Each row is followed by its class number.
[ 246  285 -103  195 -433  -97 -113  300 -222  -26 -110 -215 -105  -88
  -17 -116  299  179 -403  181  411 -194 -156 -211  179 -211 -234 -244
  126  252  223   72 -223 -174] => 0
[-184 -244  -41 -251  -76 -108    5  103  189  176  199  438   29  -85
 -115  -30   96  -29  -28 -155  102   63  -32 -197   82 -125   24  -50
   54   82  116  133   -9   65] => 11
[ 144  -55  -43  229 -257 -249 -110   63  -62  -48    0 -262   57    1
  127  -30   53  -67 -277  134   86 -154  152   34  279 -116  -69    1
   13  176  111    9   23 -171] => 11
[  47   14   83    9  169  155  -50  -83    6  -40  126 -205   83   72
  -45   44 -108   16   85  153 -118   72   10  174 -151  140  251   95
 -118 -116 -181 -121  107   91] => 10
[  71  -50   34  -27   86  -45   79 -134  146   18   64   29   57  -47
  -16  -74  -41  -43   49   53  -15   94   77   34   35  190   56    0
 -103 -149  -48  -22  100   23] => 4
[ 358   34  131   14  225  -43  148 -143  -66  -26  -15  -85   82 -309
  153   51 -272  -33   60  273 -336  380  266  308 -174  257  235  117
 -271 -364 -347 -124  -75   51] => 9
[ 428  319   41  490 -101  -67  -15   -5 -322 -213 -202 -554  -41  -34
  141  -42  -98   15 -166  313 -109  -18   97  303   23  190  -76  -18
 -116  -79 -113 -128 -103 -145] => 7
[ 482  155   88  376  160  -69   51  -76 -259 -232 -309 -852  123  105
  228  138 -254  -39 -221  569 -200  -54  293  387  -42  166   19  129
  -64 -158 -182 -378  -53  -93] => 10
[ 206  251    0   52 -141  149    1  298 -120   -9 -215  -56 -119 -250
  -70  -63  105  229 -248  232  249   94  -86 -135  -96  -82  -74 -232
  -77  -27  -34   56 -317  -72] => 2
[ -78  -82   69  -42   53  -30  197  -82   34  115  269  485  -82 -129
  -63  -68  -27  -83  267 -197 -101  132  -77   68   27  -71   40   -1
  -23 -186  -86  110   63 -119] => 3
[ 160   72  -59   30  -50  -82 -107  -48   49  -61 -308 -341  101  -87
  159   44    8   -3 -250  194   28   31  239  -29  -28  111   -5  -57
   15   81   41  -99  -61   55] => 8
[ 189   -1  -11  -35 -503 -225  -20  352  -72  112  329  397  -48 -361
 -229 -141  247  276 -409  183  526   46 -244 -223  166 -169  -79 -256
  113   95  247  285 -210 -107] => 9
[-198   15   54  186  405   53  357   10 -121   61  -64  133   23  379
  226   -4   81 -275  473  -86  -66 -268 -129  132  125 -388 -254   67
  208 -195   62  -71  110 -221] => 1
[-155   35  -15  -15  321  106   52 -114  -23  -26 -103 -188   69  325
   70   71  -24 -169  431 -257 -215 -155  -80  109 -104  -97   -5   87
   85  -13  -19 -190   54   13] => 6
[-281 -149   67    2  -25  -27  104   24  179  193  313  456   98   22
  -83 -198  176  -54  167  -44  266 -201 -244   -5  298 -337    1    3
   77  -65   57  237  261 -161] => 4
[ 197   12   88  172  206  -61  143  -95 -216  -58   86 -165   53   13
  118  103 -160   19   31  223 -241  144  117  254 -134  119   28   40
  -24 -178 -125 -189  -64  -11] => 8
[ -71   45  109  209  236  170   75 -147   62  -52  -55 -271   80  260
   82  -66   25 -249  386   69  -56 -238  -97  305  133 -159   80  163
   15 -243  -88  -85  325 -121] => 10
[ 308  512  -74  285  -70  301 -300   65 -245 -287 -411 -899 -115  142
  -13  112    2  180 -169   33  -90 -100   16  -43 -306  267  -21  -99
 -182  202  -30 -251 -291   -7] => 4
[-356 -309  106 -170  219  -59  227 -119  199  206  551  658   91  103
  -68  -31   69 -180  360 -174   11  -14 -219   78   91 -157  169   78
   75 -203   14  137  348   48] => 1
[ 406  492  -22  407  -32   43   -8  128 -363 -211 -420 -582  -64   -1
  219  -12    3   13  -34  206 -126  -50   56  166  -48  -51 -101  -61
  -48   16 -138 -122 -243 -215] => 3
[ 203  391   -8  186   87  228   47   63 -207 -153 -603 -239 -184 -203
  216   15   14 -120  156   11 -198  136   78   62  -89  -84 -202  -89
  -33 -202 -115  -49 -277 -117] => 8
[-129   -7  -72   21  -86   22 -140 -100   52  -72  -96 -288   31  328
  -62  128  102  -46  -49 -176  109 -318 -112  -80  -25   -6  -55   13
  161  249  226 -171   -4   58] => 7
[ 246  226   84  303   96   21  183  115 -305  -64 -246  -55  -17 -106
  194  -84  -69  -70  146  254 -132   38   27  280   84 -188 -111   25
  -27 -191 -233  -26 -208 -193] => 7
[-313  -93   43  283  -55  -75  127 -124   23   55   -7  232  -56  123
   48 -156   96 -255  205 -235   91 -392 -137  144  400 -337 -247   74
  118  -51  101  231  246 -346] => 7
[  44 -226   62   44   17 -204    2 -185   88   20   69    8  116 -200
  109   39 -140 -168   12    6 -153  109  178  253  100  -44  165  111
  -94 -145 -104   76  176  -63] => 1
[-476 -261   24 -452   55   29  -23 -284  626  225  252  669   19  -87
 -187 -145  192 -132  187 -286  176   85  -82 -184   26  174  292  -24
  -48 -194   45  249  492  252] => 3
[-211 -387  -16  -10  253 -131  146 -306   44   40   78 -181  128  475
  124  215 -160 -204  147 -235 -199 -347  211   78   86  -67  -90  255
  119  111  130 -240  148 -110] => 0
[ 108  149   -2   87  -50  112   47  204 -169   23   73 -102  -17   98
  -43  -54  131  145   -1  149  147 -133 -152  -37  -14 -128  -10  -60
   34   45   26  -66 -125  -50] => 0
[-370 -458   75 -286 -184 -129   -3  -76  334  312  473  747  -19 -403
 -183 -111  -38  -18   32 -171  161  189  -65  -37  167 -162  255   -9
  -15 -142   -5  417  251   -4] => 5
[ -11 -261   35 -347  365   99   53 -137  397  143   10  -18  277  125
   -7   91  -55  -51    1  239   15  115  241  -66 -213  300  296   77
 -101 -182  -18 -230  125  346] => 11
[-136 -304   29 -220  284  -42  169 -232  207  128 -118  218  154  113
   41   95 -133 -159   47   85   11  -48  178   13  -38  -38   13  125
   93 -135  -16 -120   51  134] => 7
[ -46  239  -41  -29   23  223    3   89  -42  -45   -2  -72  -37  151
  -86  -82  282   68  188  -40  127  -60 -300 -120 -107  -47 -100 -143
  163  -24   96 -123  -62   97] => 8
[ -88 -271  -71  -35   39 -181  -64 -292  211   -1 -122 -279  137  155
   85  169 -123  -97 -206 -143  -17 -246  283  -36   40  177  -45  149
    3  132  176 -116  139  -46] => 9
[  31  -12   35 -214  207  106  -74 -206  258   40    7 -124   58  -41
   -2  140 -161  -61    8   68 -152  244  148   30 -315  487  358   15
 -158 -185 -110  -88  113  330] => 5
[ -73 -204   87 -139  358  141   97 -205  110   46   -5  -56  102  163
   16  160 -162  -23  160   37 -170    0   84  116 -209   48  143  123
  -75 -159 -128 -204   42  103] => 2
[ 164  -44   36  -70  -54  -92 -241 -236  296  -62   55 -289  209 -117
  -24   46  -55  -22 -214  166  -29  119  157   90  -38  428  396   58
 -223   33  -90  -45  202  201] => 4
[ 185  -19  -92   28 -129 -119  -14  107  -87  -10 -147 -320   64   28
  111   52  -10   49 -257  111   69 -175  127  -92   96  -93  -52   -2
   39  246  120  -83 -168  -96] => 0
[ 189   83  -20 -121   69   27  -18   46  -72    3   46 -134   70   20
   16   45   -7   95  -30  110  -74   81   47  -13 -153  141  157  -17
  -47   87  -70 -149 -137  131] => 0
[  39 -274  164 -312  367   83  120 -407  353  105  147  252   89 -187
   -1  100 -244 -237  208  101 -312  365  261  268 -216  378  496  212
 -324 -532 -319  -39  283  303] => 0
[-119 -123   23 -159  -81  -52   29  -10  214  119  100  328   34  -47
  -60  -87  206  -37  -84   43  300  -45 -154 -157  145 -140  -28 -110
   96  -23  129  132  109    9] => 2
[  92  101  149   66  116   -4  215   30  -66   55  270  336  -11 -133
   -3 -101   -5   16  176  238  -58  242  -80  200  -26   49  169  -22
  -84 -321 -227   63   85  -18] => 3
[ 272  401 -108  379  -81   31  -27  260 -442 -159 -554 -649 -134   31
  237  108  -96   50 -140   41  -95 -202  100   13  -30 -165 -315 -114
  111  210   33 -117 -452 -296] => 5
[ 201 -183  130   13 -414 -262 -199 -147  126    8  393  158  -32 -568
 -155   51 -143  133 -417  138   32  392  159  143  -28  400  424   -3
 -298  -83  -31  272   98   53] => 9
[ 100  192   69 -106 -105  163 -138 -152  206  -68  -29   18  -74 -260
 -183  -87   99  -45   67   44   53  286 -126   83 -160  333  313  -63
 -170 -241 -125   63   97  277] => 7
[ -43 -262   82   22  317  -95  312 -121  -72   74  193  153   91  197
   94   18 -148  -45  108  127 -130  -95   59  129   60  -90 -111  100
   45 -151  -89 -155   52 -114] => 2
[-122 -421    8 -104  -41 -153  -27  -85  174  127   -6   56  125  -97
   -7   81 -167  -49 -263   45  101  -52  230  -46  108 -182   59   90
   22   60   82  102   56  -91] => 10
[-193 -186   92   -8  153  -15   -9 -180  159   48  353   26  156  338
  -46   61   43 -134  122   12   25 -188 -121   78   43   32  195  113
   74   -6   69  -74  325   87] => 10
[  -5  -46  -50   24  338   70  347  188 -259  135 -274   88   27  160
  217  151 -115  -27   66  -21   -9 -213   78 -148  -59 -473 -360   -2
  187   40   94  -99 -373 -238] => 1
[-151   57   15  147  152   87  -96 -231   27 -142   55 -398  -25  408
  -22   66   25 -155  344 -289 -261 -164  -12  186  -38  196   22  129
  -30  -17    6 -197  252   47] => 11
[ 131   25  -82  448  -83 -138  -22  113 -330 -134 -443 -699  -52  238
  215  193 -107  -68 -226   38  -67 -379  251   77  154 -358 -388   50
   88  232  152 -180 -246 -384] => 11
[ 154  102   -3   43 -416  -37 -257   62   40  -19  174  -48  -54 -339
 -170  -72   91  215 -334   59  184  149  -49  -23  -59  134  275 -116
 -178   69  -39  190  -13    8] => 3
[-246 -162   31 -446  309  225  -15 -343  502   77   17  146  103   16
 -179  106 -115  -80  282 -181 -147  158   72   14 -358  381  513  146
 -133 -179 -146 -109  275  380] => 3
[ 130  298   58  -30  273  214   86   65  -98  -12  -64  -35  -77   52
  -31   81    1    3  217   50 -156  266  -81   44 -370  231   46  -96
 -103 -243 -147 -178 -162  178] => 6
[ -89  300    6  265  115  137  237  206 -318  -10 -170  106 -157  164
  136  -64  178  -58  240  -25   30 -181 -219  -37   87 -376 -423 -127
  241  -65   93   -7 -158 -256] => 8
[-198   86  -85  150 -189   74 -227   16  -49  -85  168 -342  -14  305
 -153   37  167   90   21 -333  160 -382 -233  -83  -15  -90   21  -31
   94  330  222   -2  105  -53] => 1
[-249   42   53  -56 -186  -25  -31   63  150  131  455  499  -36 -115
 -197 -195  306   22  112 -141  299   51 -371  -88  119  -79  124 -160
   56  -43  112  327  281   51] => 1
[ 394   33   65  284 -145 -103  -38   50 -344 -124  -85 -426  -49 -222
   59  124 -245  207 -389  287 -114  106  187  192  -89    0  -22  -21
 -159   12 -135  -81 -302 -194] => 2
[ 177  519    7  363   71  209  146  259 -274 -116 -236 -258 -171  157
   89 -215  235  -72  286   97    1  -84 -188   30   98 -107 -326 -145
   21 -190  -28  -85 -104 -166] => 11
[ 214  362   26  175  119  273  -93  111 -266 -163 -149 -429 -118   88
  -29  102  -48   68  168   30 -307  149  -16  161 -353  156   79  -15
 -152  -82 -192 -240 -240  103] => 11
[ 260  278  -18   67 -177   15  108  225 -132   35   63   80 -136 -326
  -47 -205   56  133  -84  181  130  186 -126  -65    8  107  -59 -224
  -24 -127  -69  127 -195  -51] => 5
[ -55  -40   11   71   22   -8  -82 -211   28  -82   16 -153  -48  118
  -26   47  -45  -68   92 -228 -122  -75   -2   66  -16   90   -6   26
  -38   18    5  -60  115  -27] => 2
[ 198  201   45   56  -63   58  -21   19   34  -62 -164  -57  -37 -266
   28  -68   36  -68   42  130  -28  203  -16   76   16   29  101  -63
 -141 -151 -142   38  -66  -15] => 4
[-238 -415  -53 -431   75 -128  -70 -384  550  124   70  207  115 -136
  -44   75 -100 -156 -140 -237   10  152  273 -195  -42  382  240   73
 -111  -34  103   77  333  272] => 1
[-168 -155  -64   79  -93 -134  -62 -128   11  -18    9 -129  -60  161
  -92  115  -50  -78  -15 -352  -29 -221   -4  -36   43  -29 -148   25
   88  171  196  -31   36 -125] => 6
[ 153 -217  140 -263  -72 -173  153  -28  204  258  227  883   48 -714
  -67 -200 -108  -42  -57  260   68  558  115  101   65   22  274  -72
 -189 -376 -256  368  -10  117] => 7
[  82  437 -119  354   26  167  -66  151 -340 -155 -432 -783 -131  481
  156  193   76   47 -100  -87   35 -457  -45 -158 -133   -2 -347 -107
  197  341  229 -279 -330 -179] => 5
[  96  -50  -23 -184  -68   98 -355 -220  422  -48   89 -574  233  124
 -109   61   71   77 -262  158  114  -84  103   -6 -183  572  544   77
 -255   69   38 -142  325  396] => 0
[ 125  205   12 -216  233  281  -66 -187  206  -71 -277 -201  -23  -55
  -70   91  -21  -67  120  -24 -139  292   61  -19 -383  382  190  -24
 -195 -223 -147 -167  -71  279] => 4
[  34   93 -128  -62  147   37  155  236 -148   83 -166  -20   61  300
   79   16  127   31 -161  122  247 -312 -127 -363   42 -273 -352 -100
  310  288  230 -151 -268  -92] => 10
[-222   -9    2 -405  170  185  -14  -49  434  153   29  299   45   10
 -119  -34  216  -97  122 -113  182  157 -153 -275 -170  244  192 -120
  -49 -146  107   60  160  318] => 6
[ 495  505  -70  337   41  176   58  328 -562 -190 -362 -702 -148   77
  164  115 -117  144  -65  240 -175   -2    6   52 -265   -7 -198 -115
   39   46 -117 -363 -580 -134] => 5
[ -35 -314   97  -25  -92 -180 -215 -353  214  -50  224 -118  119  -76
  -30  110 -164  -68  -98  -75 -180   57  169  251   21  230  349  154
 -169   -2  -87   32  293   77] => 2
[-275  -28  146  -38  145   37  278    6   41  206  278  869 -142 -216
  -88 -167   63 -176  498 -191  -22  194 -289  130  150 -380  -34  -40
    9 -360 -147  334  142 -162] => 4
[   5  119   91  177  115   67  111  -16  -79  -17    0  -46  -53  128
   95  -17   52  -50   79   99    1  -55  -99   74   19  -39  -72  -48
  -27 -124   -7   -3   65  -95] => 2
[ 436  209  -12   73 -230  -88 -113  102 -166  -90 -149 -241  -56 -429
  -14   80 -129  211 -345  162  -89  312  163   26 -199  214  168 -117
 -173   82 -135  -32 -350  -28] => 3
[  79   77   16  141   84  -31   88   78    7   32   23 -147  122  257
  102  -40  106  -92 -102  314  211 -228  -77  -33  137  -70  -48   -8
  116   37  116  -72  121  -58] => 10
[  60  -90  142   75 -192 -170  244  180 -196  218  315  733 -148 -517
  -38 -165    0   73    3  116   89  296  -81   90  210 -339  -27 -107
  -24 -204  -78  396 -118 -267] => 0
[ -33 -371  223    3   93 -144  166 -211   55  134  601  429   86 -279
  -78  -51 -181 -111  257   80 -212  304  -70  437   72  -67  342  166
 -194 -439 -283  150  276  -46] => 6
[  96  174  -76  -66  291  187   18  -97   34 -103 -493 -458  -58  199
   81  176  -99 -116   57  -46 -252   54  243  -75 -293  288  -96   34
  -65  -41  -19 -306 -163  166] => 11
